Here is a tiny trained network, its code and every weight. The questions are about switching its units off for an input and a class, where a switched-off unit gives its printed mean instead of its output.

import numpy as np


def w(rows, s, z=0):
    codes = np.array(rows[::2]) - 128.0
    scale = np.full(codes.shape[1], s)
    scale[-1] = z or s
    return codes * scale


def norm(h):
    return h / np.sqrt((h * h).mean(-1, keepdims=True) + 1e-5)


def f(y):
    return np.maximum(y, 0)


def log_softmax(a):
    a = a - a.max(-1, keepdims=True)
    return a - np.log(np.exp(a).sum(-1, keepdims=True))


def net(x, mask):
    res = np.array(x, float).reshape(1, 5) / 4 @ E
    u = 0
    for l in range(3):
        y = f(norm(res) @ A[l][:, :-1].T + A[l][:, -1])
        res = res + np.where(mask[u : u + 12], y, B[l][:, -1]) @ B[l][:, :-1]
        u += 12
    return log_softmax(norm(res)[-1] @ U[:, :-1].T + U[:, -1])


A, B = {}, {}
E = w([
[88,177,112,189,129,190,127],'x0',
[44,197,43,181,39,107,6],'x1',
[123,124,216,176,88,131,70],'x2',
[157,72,129,223,143,89,80],'x3',
[232,156,134,116,54,124,108],'x4',
],0.0012)
A[0] = w([
[203,41,164,253,112,100,83,8],'L0N1',
[103,63,106,120,180,97,139,33],'L0N2',
[193,55,166,226,108,108,90,29],'L0N3',
[112,147,90,140,153,156,155,76],'L0N4',
[157,119,153,86,124,148,145,62],'L0N5',
[125,125,128,129,129,129,127,118],'L0N6',
[189,54,159,239,110,109,86,26],'L0N7',
[86,119,169,96,175,154,184,64],'L0N8',
[128,128,128,128,128,128,128,127],'L0N9',
[79,32,83,86,203,65,148,6],'L0N10',
[228,158,149,145,58,146,111,125],'L0N11',
[128,128,128,128,128,128,128,127],'L0N12',
],0.0017)
B[0] = w([
[186,144,253,198,211,207,35,210],'L0N1',
[86,99,107,143,122,71,147,155],'L0N2',
[168,146,208,180,211,187,67,197],'L0N3',
[135,133,126,165,148,160,143,147],'L0N4',
[134,173,150,117,121,116,167,154],'L0N5',
[126,127,128,128,127,128,128,128],'L0N6',
[170,140,224,181,191,168,59,200],'L0N7',
[125,123,116,133,82,80,78,197],'L0N8',
[128,128,128,128,128,128,128,128],'L0N9',
[61,58,121,144,162,13,153,193],'L0N10',
[73,76,109,129,210,60,103,254],'L0N11',
[128,128,128,128,128,128,128,128],'L0N12',
],0.0021,0.00085)
A[1] = w([
[176,102,156,136,98,120,133,113],'L1N1',
[162,79,159,104,180,149,177,147],'L1N2',
[128,128,128,128,128,128,128,127],'L1N3',
[128,127,128,128,128,129,128,126],'L1N4',
[125,129,118,135,136,129,135,96],'L1N5',
[182,91,157,54,114,149,174,10],'L1N6',
[250,128,78,124,92,76,119,5],'L1N7',
[128,128,128,128,128,128,128,127],'L1N8',
[127,129,128,128,127,128,128,122],'L1N9',
[95,159,69,154,165,179,170,47],'L1N10',
[128,128,128,128,128,128,128,127],'L1N11',
[128,128,128,128,128,128,128,127],'L1N12',
],0.0025,0.0022)
B[1] = w([
[130,141,118,128,172,156,123,162],'L1N1',
[106,162,110,128,71,68,99,249],'L1N2',
[128,128,128,128,128,128,128,128],'L1N3',
[128,128,127,128,128,128,128,128],'L1N4',
[127,126,128,137,130,134,131,128],'L1N5',
[166,252,161,110,78,62,174,167],'L1N6',
[123,46,104,49,133,241,108,151],'L1N7',
[128,128,128,128,128,128,128,128],'L1N8',
[131,129,127,125,125,127,129,128],'L1N9',
[153,116,105,191,185,191,164,152],'L1N10',
[128,128,128,128,128,128,128,128],'L1N11',
[128,128,128,128,128,128,128,128],'L1N12',
],0.0031,0.0018)
A[2] = w([
[144,34,184,52,238,206,176,185],'L2N1',
[61,134,220,132,104,178,151,12],'L2N2',
[54,142,230,142,91,157,139,38],'L2N3',
[137,182,155,108,72,224,108,246],'L2N4',
[180,153,159,66,111,120,193,43],'L2N5',
[90,173,72,142,53,118,37,16],'L2N6',
[10,120,110,215,192,164,53,152],'L2N7',
[252,75,58,110,107,141,71,53],'L2N8',
[84,180,74,136,44,118,34,10],'L2N9',
[54,174,57,22,135,138,167,195],'L2N10',
[141,71,213,71,75,82,92,212],'L2N11',
[108,173,33,180,157,217,174,6],'L2N12',
],0.0023,0.0018)
B[2] = w([
[115,150,85,123,64,99,50,229],'L2N1',
[97,55,142,106,84,164,157,139],'L2N2',
[101,45,132,105,66,173,161,148],'L2N3',
[101,62,107,130,157,55,141,229],'L2N4',
[183,216,176,83,80,99,167,171],'L2N5',
[104,179,106,165,17,78,99,180],'L2N6',
[197,150,131,75,103,135,166,252],'L2N7',
[90,81,129,60,115,217,98,164],'L2N8',
[102,185,83,185,2,77,93,183],'L2N9',
[155,132,186,180,156,147,92,250],'L2N10',
[131,153,83,159,165,189,176,237],'L2N11',
[120,153,89,189,176,205,196,157],'L2N12',
],0.0034,0.0022)
U = w([
[199,88,210,200,174,149,52,176],'0',
[173,66,78,46,109,193,75,80],'1',
[194,203,178,47,109,92,205,184],'2',
[92,50,89,128,192,32,157,102],'3',
[57,161,147,75,183,121,108,3],'4',
[97,177,59,181,192,215,197,135],'5',
[45,54,186,107,68,187,179,90],'6',
[80,186,73,176,2,107,67,180],'7',
],0.0097,0.0034)

Each question gives the input, the list of numbers given to net, and the class t.
The units are the neurons (one row each of A and B). Each row of codes is followed by its name. A weight is (code - 128) times the scale printed after its matrix; where a second scale follows, it is the last column's (A, B and U).
mask holds one flag per neuron, layer by layer. A switched-off neuron (its flag False) gives its mean, the last column of its row in B, instead of its output. The means were averaged over made-up inputs and are rounded, as every weight is.
A unit's drop is (log p(t) with every unit on - log p(t) with that unit switched off) / (log p(t) with every unit on - log p(t) with every unit switched off).
The circuit of an input: a set's keep is (log p(t) with only the set's units on - log p(t) with every unit switched off) / (log p(t) with every unit on - log p(t) with every unit switched off). Starting from the 12 units with the biggest drops (on a tie, the unit counted first), units are removed one at a time, each time the one whose removal leaves the highest keep (on an exact tie, the one counted first), for as long as the keep stays at least 0.8.
units of the circuit, in order: the units of the circuit, biggest drop first
top k neurons: the k neurons with the biggest drops, biggest first
top k neurons in layer l: the k neurons of layer l with the biggest drops, biggest first
drop when u is switched off: that unit's drop, to one decimal
input [-8,1,-7,-3,7], class 1: units of the circuit, in order	(L1N7)
input [6,-4,2,-3,-8], class 6: top 2 neurons in layer 1	(L1N1 L1N2)
input [-1,-8,-8,8,8], class 1: units of the circuit, in order	(L1N7 L2N8)
input [-2,3,7,2,-3], class 0: top 2 neurons	(L1N2 L0N1)
input [1,1,-1,-5,-1], class 5: units of the circuit, in order	(L2N12 L1N10)
input [-6,5,-4,-7,-5], class 4: top 3 neurons	(L1N2 L2N1 L2N10)
input [-5,-2,-2,1,6], class 1: top 2 neurons	(L1N7 L2N8)
input [-7,3,-2,-2,-4], class 3: units of the circuit, in order	(L0N10 L2N1)
input [1,-3,-4,5,5], class 1: top 2 neurons in layer 2	(L2N8 L2N10)
input [1,3,0,1,-8], class 5: top 2 neurons	(L1N2 L2N7)
input [-2,-3,-5,2,6], class 1: top 2 neurons in layer 2	(L2N8 L2N7)
input [4,0,2,-4,-3], class 6: top 2 neurons in layer 0	(L0N8 L0N11)
input [0,3,-5,3,-7], class 5: top 2 neurons in layer 1	(L1N10 L1N2)
input [5,3,5,8,2], class 0: top neuron	(L0N1)
input [5,4,-3,-8,-1], class 5: top 2 neurons in layer 2	(L2N12 L2N1)
input [2,-7,3,2,-7], class 3: drop when L0N1 is switched off	0.2
input [0,-1,0,-1,6], class 1: drop when L1N7 is switched off	1.4
input [8,-1,-5,8,6], class 0: drop when L2N2 is switched off	0.0
